[[126 126 147 116 132 128 121]
 [154 127 118 115 142 128 149]
 [121 129 115 127 134 128 121]] yields 127

[[111 141 140 116 103 129]
 [134 150 121 110 147 115]] yields 141

[[138 138 147 145 134]
 [129 126 100 144 137]
 [125 125 130 124 129]] yields 126

[[117 138 122 128 134 125 128]
 [101 129 115 128 137 125 128]] yields 138

[[141 134 113 120 105 128]
 [116 124 137 140 137 128]] yields 134

[[105 115 120 147 135]
 [109 139 137 107 129]] yields 115
---
[126 146 133 124 140 105] ans = 140
[157 106 104 133 137 149] ans = 137
[151 113 122 150 137 122] ans = 137
[103 133 131 132 124 123] ans = 124
[142 133 120 130 147 104] ans = 147
[151 107 146 103 139 142] ans = 139
[137 134 129 150 151 132] ans = 151
---
[[129 138 150 138]
 [150 137 129 128]
 [148 133 128 128]] ==> 138

[[116 132 116 133 138 108 127]
 [140 119 128 110 140 128 147]
 [122 141 153 126 126 126 130]] ==> 132

[[132 124 129 125 129]
 [138 129 157 122 121]
 [135 121 131 121 130]] ==> 124

[[129 118 142 108 117]
 [120 128 145 107 115]
 [135 126 116 142 138]] ==> 118

[[151 135 132 100 124 145 139]
 [121 122 133 132 121 134 124]
 [139 139 121 110 135 133 136]] ==> 135

[[135 146 133 137 129 139 127]
 [122 129 116 125 119 127 149]
 [137 141 146 138 139 135 106]] ==> 146

[[ 99 120 100 107 132 155 136]
 [115 150 110 135 121 120 152]
 [133 111 110 104 106 138 117]] ==> 120

[[144 102 118 121 108 131]
 [140 112 130 120 115 124]
 [138 114 136 118 111 122]] ==> 102

[[133 144 104 120 131 131]
 [136 127 101 137 107 129]
 [121 156 139 122 146 120]] ==> 144
---
array([[128, 127, 126, 129, 130, 132, 136, 129, 135, 124, 113, 128, 116],
       [126, 133, 130, 132, 130, 112, 133, 130, 140, 130, 130, 120, 126],
       [128, 128, 130, 139, 131, 122, 133, 106, 134, 135, 123, 141, 139],
       [122, 125, 124, 131, 131, 118, 135, 145, 126, 133, 130, 122, 130],
       [129, 118, 116, 129, 135, 123, 125, 134, 117, 128, 132, 122, 129],
       [134, 125, 128, 130, 121, 125, 120, 106, 133, 130, 129, 124, 123],
       [128, 125, 125, 135, 131, 115, 140, 128, 125, 119, 139, 128, 135],
       [125, 127, 125, 132, 131, 118, 133, 123, 135, 129, 133, 126, 123]]) Out: 128

array([[118, 129, 133, 115, 130, 149, 125, 123, 130, 133, 130, 109, 116,
        133],
       [126, 136, 116, 119, 135, 127, 110, 114, 135, 123, 139, 134, 124,
        127],
       [116, 132, 146, 114, 121, 131, 117, 117, 121, 129, 141, 132, 128,
        117],
       [121, 119, 129, 117, 144, 125, 129, 127, 144, 106, 126, 140, 144,
        112],
       [130, 111, 133, 117, 123, 128, 119, 111, 123, 125, 147, 139, 141,
        115],
       [130, 128, 124, 112, 123, 150, 123, 136, 123, 133, 135, 113, 149,
        141],
       [130, 138, 126, 110, 123, 128, 112, 111, 123, 135, 147, 127, 119,
        127]]) Out: 118

array([[127, 128, 128, 138, 156, 135],
       [128, 128, 128, 131, 157, 137],
       [152, 140, 128, 128, 128, 129],
       [128, 127, 128, 144, 147, 131],
       [154, 130, 128, 128, 129, 148],
       [137, 158, 130, 128, 128, 129],
       [140, 155, 132, 128, 128, 128],
       [158, 142, 128, 128, 128, 131],
       [158, 144, 129, 128, 128, 131]]) Out: 127

array([[128, 115, 141, 128, 128, 115, 128, 150, 118, 127, 139, 126, 145,
        118, 138, 120],
       [128, 134, 115, 128, 129, 145, 128, 114, 132, 132, 119, 131, 112,
        136, 135, 135],
       [128, 133, 125, 128, 128, 120, 128, 118, 129, 128, 125, 129, 121,
        132, 137, 135],
       [128, 153, 149, 128, 133, 150, 128, 109, 127, 138, 149, 142, 157,
        154, 154, 154],
       [128, 103, 140, 128, 132, 154, 128, 143, 133, 135, 138, 138, 143,
        104, 119, 100],
       [128, 129, 133, 128, 132, 141, 128, 146, 120, 137, 132, 141, 137,
        126, 140, 124],
       [128, 122, 133, 128, 125, 133, 128, 115, 136, 121, 133, 116, 133,
        125, 110, 124],
       [128, 122, 135, 128, 126, 109, 128, 127, 130, 124, 134, 125, 130,
        123, 142, 125],
       [128, 132, 131, 128, 127, 134, 128, 125, 120, 127, 133, 123, 137,
        135, 123, 138],
       [128, 130, 141, 128, 127, 138, 128, 145, 109, 125, 141, 124, 149,
        131, 104, 131],
       [128, 134, 109, 128, 126, 139, 128, 105, 140, 125, 114, 121, 104,
        134, 121, 134],
       [128, 149, 109, 128, 125, 120, 128, 131, 112, 123, 113, 122, 105,
        147, 113, 146]]) Out: 128

array([[113, 128, 126, 126, 118, 123, 115, 125, 128, 128, 126, 106, 123],
       [131, 128, 125, 129, 125, 124, 118, 122, 128, 128, 126, 123, 125],
       [132, 126, 124, 129, 121, 128, 123, 121, 128, 128, 126, 121, 122],
       [121, 131, 132, 127, 133, 127, 123, 134, 128, 128, 130, 127, 134],
       [126, 129, 124, 128, 132, 126, 130, 121, 128, 128, 125, 123, 123],
       [125, 127, 134, 128, 122, 128, 123, 139, 128, 128, 131, 123, 133],
       [140, 129, 139, 129, 127, 135, 124, 145, 128, 128, 134, 119, 139],
       [114, 128, 128, 127, 127, 124, 128, 128, 128, 128, 128, 140, 129],
       [144, 129, 133, 129, 135, 139, 139, 139, 128, 128, 133, 140, 134]]) Out: 113

array([[103, 137, 120, 122, 116, 126],
       [129, 127, 131, 136, 105, 123],
       [145, 125, 153, 130, 123, 124],
       [109, 130, 104, 127, 119, 127],
       [124, 128, 113, 125, 157, 137],
       [144, 126, 152, 123, 121, 125],
       [125, 121, 124, 132, 108, 116],
       [134, 134, 144, 125, 118, 130],
       [136, 125, 132, 135, 137, 126]]) Out: 103

array([[123, 135, 120, 130, 131, 130, 122, 132, 123, 135, 118, 115],
       [135, 133, 128, 110, 122, 128, 125, 137, 138, 125, 121, 126],
       [111, 142, 131, 140, 149, 137, 118, 120, 118, 115, 109, 114],
       [132, 127, 122, 145, 138, 134, 132, 127, 117, 131, 131, 121],
       [118, 132, 145, 126, 134, 121, 124, 121, 129, 117, 130, 123],
       [136, 128, 121, 131, 139, 144, 131, 131, 129, 117, 122, 133],
       [138, 124, 130, 137, 123, 122, 134, 131, 122, 136, 139, 123],
       [132, 129, 134, 131, 118, 143, 125, 129, 130, 113, 111, 146],
       [143, 140, 133, 138, 132, 125, 129, 135, 115, 131, 126, 105],
       [117, 110, 111, 126, 132, 127, 133, 124, 133, 141, 146, 139],
       [128, 126, 134, 127, 130, 127, 129, 126, 130, 122, 132, 130]]) Out: 123
---
[[150 104 151 103 151 103 103 103 152 151 102 107 155 152 102]
 [151 152 105 150 103 153 152 151 103 103 150 149 104 105 152]
 [112 101 151 104 152 106 104 108 152 150 107 109 149 149 105]
 [106 150 104 151 106 149 152 149 108 106 152 150 105 106 152]
 [105 105 153 105 152 106 104 109 149 151 105 106 148 153 103]] -> 102

[[149 108 147 109 107 110 149 148]
 [108 150 109 149 147 148 109 108]
 [145 111 146 112 108 111 145 146]
 [108 148 107 148 150 148 108 107]
 [148 106 148 107 108 109 147 147]
 [107 149 107 148 147 148 106 109]
 [148 109 148 107 107 107 147 148]
 [109 148 106 149 148 147 108 109]
 [109 146 110 147 148 147 110 108]] -> 148

[[155 107 154 102 154 101]
 [103 148 103 152 104 153]
 [151 105 151 106 150 105]
 [102 149 102 154 102 154]
 [154 103 153 103 153 103]
 [152 104 152 105 151 104]] -> 101

[[126 122 127 134 130 125]
 [126 122 129 124 128 125]
 [117 124 125 134 128 124]
 [126 109 145 134 128 125]
 [126 122 127 144 130 125]
 [126 122 127 134 131 125]
 [126 117 127 134 129 125]
 [119 117 127 137 129 121]
 [122 122 133 137 127 125]
 [151 122 127 120 130 126]] -> 125

[[120 121 130 135 123 103 124 110 126]
 [135 124 110 116 130 145 124 140 135]
 [135 117 103 122 126 128 119 129 137]
 [140 121 103 118 129 143 122 139 137]
 [130 115 112 131 122 111 119 119 132]
 [120 128 142 140 124 108 129 117 122]
 [138 122 104 118 128 143 121 140 138]
 [125 132 140 143 124 111 131 119 124]] -> 126

[[144 117 112 144 110 140 141 118 116]
 [114 141 140 107 139 113 122 143 141]
 [149 114 117 143 111 147 143 115 122]
 [147 107 113 142 110 136 141 119 119]
 [146 110 113 140 108 138 137 123 113]
 [143 118 118 139 114 144 138 118 116]
 [116 132 144 120 138 114 117 136 146]
 [149 115 114 144 115 146 145 110 121]] -> 116
---
(123, 136, 121, 130, 152, 129, 136) yields 123, 136
((139, 147, 127, 106, 133, 120), (127, 142, 120, 123, 135, 129)) yields 139, 129
((140, 120, 122, 154), (131, 103, 129, 130), (137, 128, 133, 127)) yields 140, 127
(103, 132, 154, 108) yields 103, 108
(119, 146, 137, 151, 152) yields 119, 152
(120, 108, 148, 102) yields 120, 102
(129, 102, 126, 99) yields 129, 99
(106, 137, 110, 136, 130) yields 106, 130
---
[[137, 135, 124, 134, 130, 126, 129], [111, 106, 140, 128, 122, 155, 135], [139, 140, 123, 136, 133, 120, 130]] gives 123
[[127, 118, 149, 130, 111], [152, 106, 124, 132, 136], [140, 142, 124, 158, 125]] gives 124
[[108, 146, 137, 121, 140], [145, 123, 107, 146, 123], [103, 140, 119, 119, 142]] gives 119
[[124, 118, 154, 143, 136, 115, 112], [128, 128, 128, 128, 129, 126, 128], [135, 116, 117, 138, 135, 107, 132]] gives 117
[[136, 135, 129, 137, 149, 144], [139, 154, 129, 153, 142, 131], [126, 144, 137, 149, 117, 126]] gives 137
[[138, 126, 120, 136, 136, 123, 126], [126, 128, 129, 134, 128, 121, 125], [156, 112, 133, 149, 101, 152, 150]] gives 133
[[114, 148, 103, 131, 109], [102, 138, 114, 128, 114], [144, 157, 132, 151, 155]] gives 132
